Below are the code and all the weights of a small trained network. Each question names an input and a class and asks about switching units off, where a switched-off unit gives its printed mean instead of its output.

import numpy as np


def w(rows, s, z=0):
    codes = np.array(rows[::2]) - 128.0
    scale = np.full(codes.shape[1], s)
    scale[-1] = z or s
    return codes * scale


def norm(h):
    return h / np.sqrt((h * h).mean(-1, keepdims=True) + 1e-5)


def f(y):
    return np.maximum(y, 0)


def log_softmax(a):
    a = a - a.max(-1, keepdims=True)
    return a - np.log(np.exp(a).sum(-1, keepdims=True))


def net(x, mask):
    res = np.array(x, float).reshape(1, 7) / 4 @ E
    u = 0
    for l in range(3):
        y = f(norm(res) @ A[l][:, :-1].T + A[l][:, -1])
        res = res + np.where(mask[u : u + 12], y, B[l][:, -1]) @ B[l][:, :-1]
        u += 12
    return log_softmax(norm(res)[-1] @ U[:, :-1].T + U[:, -1])


A, B = {}, {}
E = w([
[127,128,129,128],'x0',
[231,22,41,60],'x1',
[126,129,128,128],'x2',
[12,4,113,59],'x3',
[216,21,150,216],'x4',
[128,128,128,128],'x5',
[129,126,129,127],'x6',
],0.0029)
A[0] = w([
[106,59,229,70,96],'L0N1',
[33,38,137,117,190],'L0N2',
[19,121,77,55,153],'L0N3',
[25,61,85,57,4],'L0N4',
[141,41,181,201,92],'L0N5',
[223,141,38,100,22],'L0N6',
[175,98,54,218,70],'L0N7',
[177,60,207,212,115],'L0N8',
[220,195,103,197,139],'L0N9',
[206,227,83,123,148],'L0N10',
[178,1,220,202,230],'L0N11',
[54,80,236,146,31],'L0N12',
],0.0068,0.0033)
B[0] = w([
[120,102,22,176,166],'L0N1',
[28,104,122,102,221],'L0N2',
[186,152,179,109,210],'L0N3',
[203,174,150,111,183],'L0N4',
[70,115,57,176,183],'L0N5',
[225,162,61,162,171],'L0N6',
[173,219,171,51,167],'L0N7',
[163,137,254,115,200],'L0N8',
[78,106,191,57,212],'L0N9',
[154,154,67,195,204],'L0N10',
[155,56,95,191,254],'L0N11',
[38,73,111,205,168],'L0N12',
],0.0063,0.006)
A[1] = w([
[148,136,99,155,1],'L1N1',
[181,89,137,79,81],'L1N2',
[152,167,177,108,160],'L1N3',
[144,171,49,65,108],'L1N4',
[192,125,70,95,116],'L1N5',
[51,174,165,152,143],'L1N6',
[115,81,169,118,197],'L1N7',
[155,79,137,69,122],'L1N8',
[117,126,247,120,65],'L1N9',
[106,171,120,145,77],'L1N10',
[79,130,150,110,58],'L1N11',
[54,107,101,83,113],'L1N12',
],0.012,0.0089)
B[1] = w([
[251,6,106,30,128],'L1N1',
[101,161,95,13,163],'L1N2',
[114,59,72,130,233],'L1N3',
[119,194,155,159,194],'L1N4',
[83,183,130,140,211],'L1N5',
[170,69,78,76,245],'L1N6',
[128,207,100,137,254],'L1N7',
[182,88,140,55,173],'L1N8',
[2,211,182,164,183],'L1N9',
[170,70,122,128,145],'L1N10',
[44,195,17,46,141],'L1N11',
[121,182,155,129,186],'L1N12',
],0.0083,0.0057)
A[2] = w([
[139,28,127,144,50],'L2N1',
[210,152,159,106,183],'L2N2',
[175,139,79,153,220],'L2N3',
[203,130,221,60,89],'L2N4',
[175,191,83,164,62],'L2N5',
[99,207,163,186,71],'L2N6',
[50,116,198,229,101],'L2N7',
[93,83,82,152,44],'L2N8',
[184,151,113,95,4],'L2N9',
[99,46,30,134,111],'L2N10',
[136,2,73,145,148],'L2N11',
[224,117,173,54,101],'L2N12',
],0.0091,0.0027)
B[2] = w([
[132,194,89,51,166],'L2N1',
[104,132,181,194,198],'L2N2',
[105,94,131,103,232],'L2N3',
[190,84,228,133,160],'L2N4',
[184,77,79,110,200],'L2N5',
[146,191,157,146,199],'L2N6',
[2,147,144,207,234],'L2N7',
[169,71,181,149,180],'L2N8',
[83,148,169,173,169],'L2N9',
[188,109,142,119,254],'L2N10',
[177,80,37,82,236],'L2N11',
[127,106,203,163,184],'L2N12',
],0.01,0.0049)
U = w([
[198,66,30,53,138],'0',
[204,254,75,149,108],'1',
[41,169,158,203,201],'2',
[206,86,214,206,1],'3',
[40,190,50,12,50],'4',
[132,214,193,64,177],'5',
[55,55,58,211,73],'6',
],0.016,0.0038)

Each question gives the input, the list of numbers given to net, and the class t.
The units are the neurons (one row each of A and B). Each row of codes is followed by its name. A weight is (code - 128) times the scale printed after its matrix; where a second scale follows, it is the last column's (A, B and U).
mask holds one flag per neuron, layer by layer. A switched-off neuron (its flag False) gives its mean, the last column of its row in B, instead of its output. The means were averaged over made-up inputs and are rounded, as every weight is.
A unit's drop is (log p(t) with every unit on - log p(t) with that unit switched off) / (log p(t) with every unit on - log p(t) with every unit switched off).
The circuit of an input: a set's keep is (log p(t) with only the set's units on - log p(t) with every unit switched off) / (log p(t) with every unit on - log p(t) with every unit switched off). Starting from the 12 units with the biggest drops (on a tie, the unit counted first), units are removed one at a time, each time the one whose removal leaves the highest keep (on an exact tie, the one counted first), for as long as the keep stays at least 0.8.
units of the circuit, in order: the units of the circuit, biggest drop first
most important unit: the unit with the biggest drop
k most important neurons: the k neurons with the biggest drops, biggest first
k most important neurons of layer l: the k neurons of layer l with the biggest drops, biggest first
drop of u: that unit's drop, to one decimal
input [3,-1,4,-7,7,8,5], class 2: units of the circuit, in order -> L0N9; L1N9
input [3,0,3,-7,6,-3,6], class 2: 4 most important neurons -> L0N8; L0N9; L1N9; L1N6
input [-7,6,-7,0,-1,6,7], class 1: most important unit -> L1N5
input [5,8,-4,-1,-2,7,-8], class 1: units of the circuit, in order -> L1N5; L0N6
input [-3,-8,-3,4,0,-3,-3], class 4: units of the circuit, in order -> L0N11; L1N6
input [-1,-1,-3,0,-2,-3,-5], class 0: 3 most important neurons -> L0N8; L1N3; L0N9
input [8,8,-6,0,-2,-4,-6], class 1: units of the circuit, in order -> L1N5; L0N6
input [7,-3,-5,1,-3,-2,-7], class 4: 3 most important neurons -> L0N10; L1N9; L0N6
input [3,-7,1,6,-1,2,-7], class 4: 2 most important neurons -> L1N6; L0N11
input [8,1,-4,-8,2,4,0], class 3: 2 most important neurons of layer 0 -> L0N10; L0N2
input [-7,2,-6,3,-1,-7,-1], class 5: 2 most important neurons -> L1N8; L1N2
input [1,5,3,0,-4,6,3], class 1: 2 most important neurons -> L1N5; L0N8
input [6,-4,1,5,-1,0,2], class 4: 2 most important neurons -> L1N12; L1N6
input [8,2,1,-1,-8,4,0], class 1: most important unit -> L1N4
input [-4,3,0,0,2,-5,2], class 3: 3 most important neurons -> L0N7; L1N3; L0N10
input [-3,3,1,0,-5,0,-6], class 1: 2 most important neurons -> L0N8; L0N9
input [8,-5,-1,1,-2,-2,-6], class 4: 3 most important neurons -> L0N10; L0N6; L1N6
input [-2,-8,-5,-5,0,-2,-8], class 0: 3 most important neurons of layer 1 -> L1N6; L1N3; L1N4
input [-5,8,7,1,-8,-6,0], class 5: 2 most important neurons of layer 1 -> L1N8; L1N7
input [7,4,1,-1,1,0,1], class 3: most important neuron -> L1N7
input [-4,-1,-8,-7,2,-2,-5], class 2: 3 most important neurons -> L0N9; L1N9; L2N7
input [0,0,-4,-6,4,6,-2], class 2: 2 most important neurons -> L0N8; L0N9
input [4,1,-7,3,8,-2,6], class 0: 3 most important neurons -> L1N9; L2N11; L0N11
input [0,1,5,5,0,8,-4], class 5: 2 most important neurons of layer 2 -> L2N7; L2N11
input [-6,-8,-1,5,-2,2,6], class 4: 2 most important neurons of layer 1 -> L1N6; L1N11
input [-7,-8,-4,-2,-6,2,-8], class 0: drop of L1N6 -> 1.1
input [-2,1,-6,4,-4,-8,-2], class 5: drop of L0N4 -> 0.2
input [-6,-7,5,5,-3,-2,-7], class 4: drop of L1N6 -> 0.6
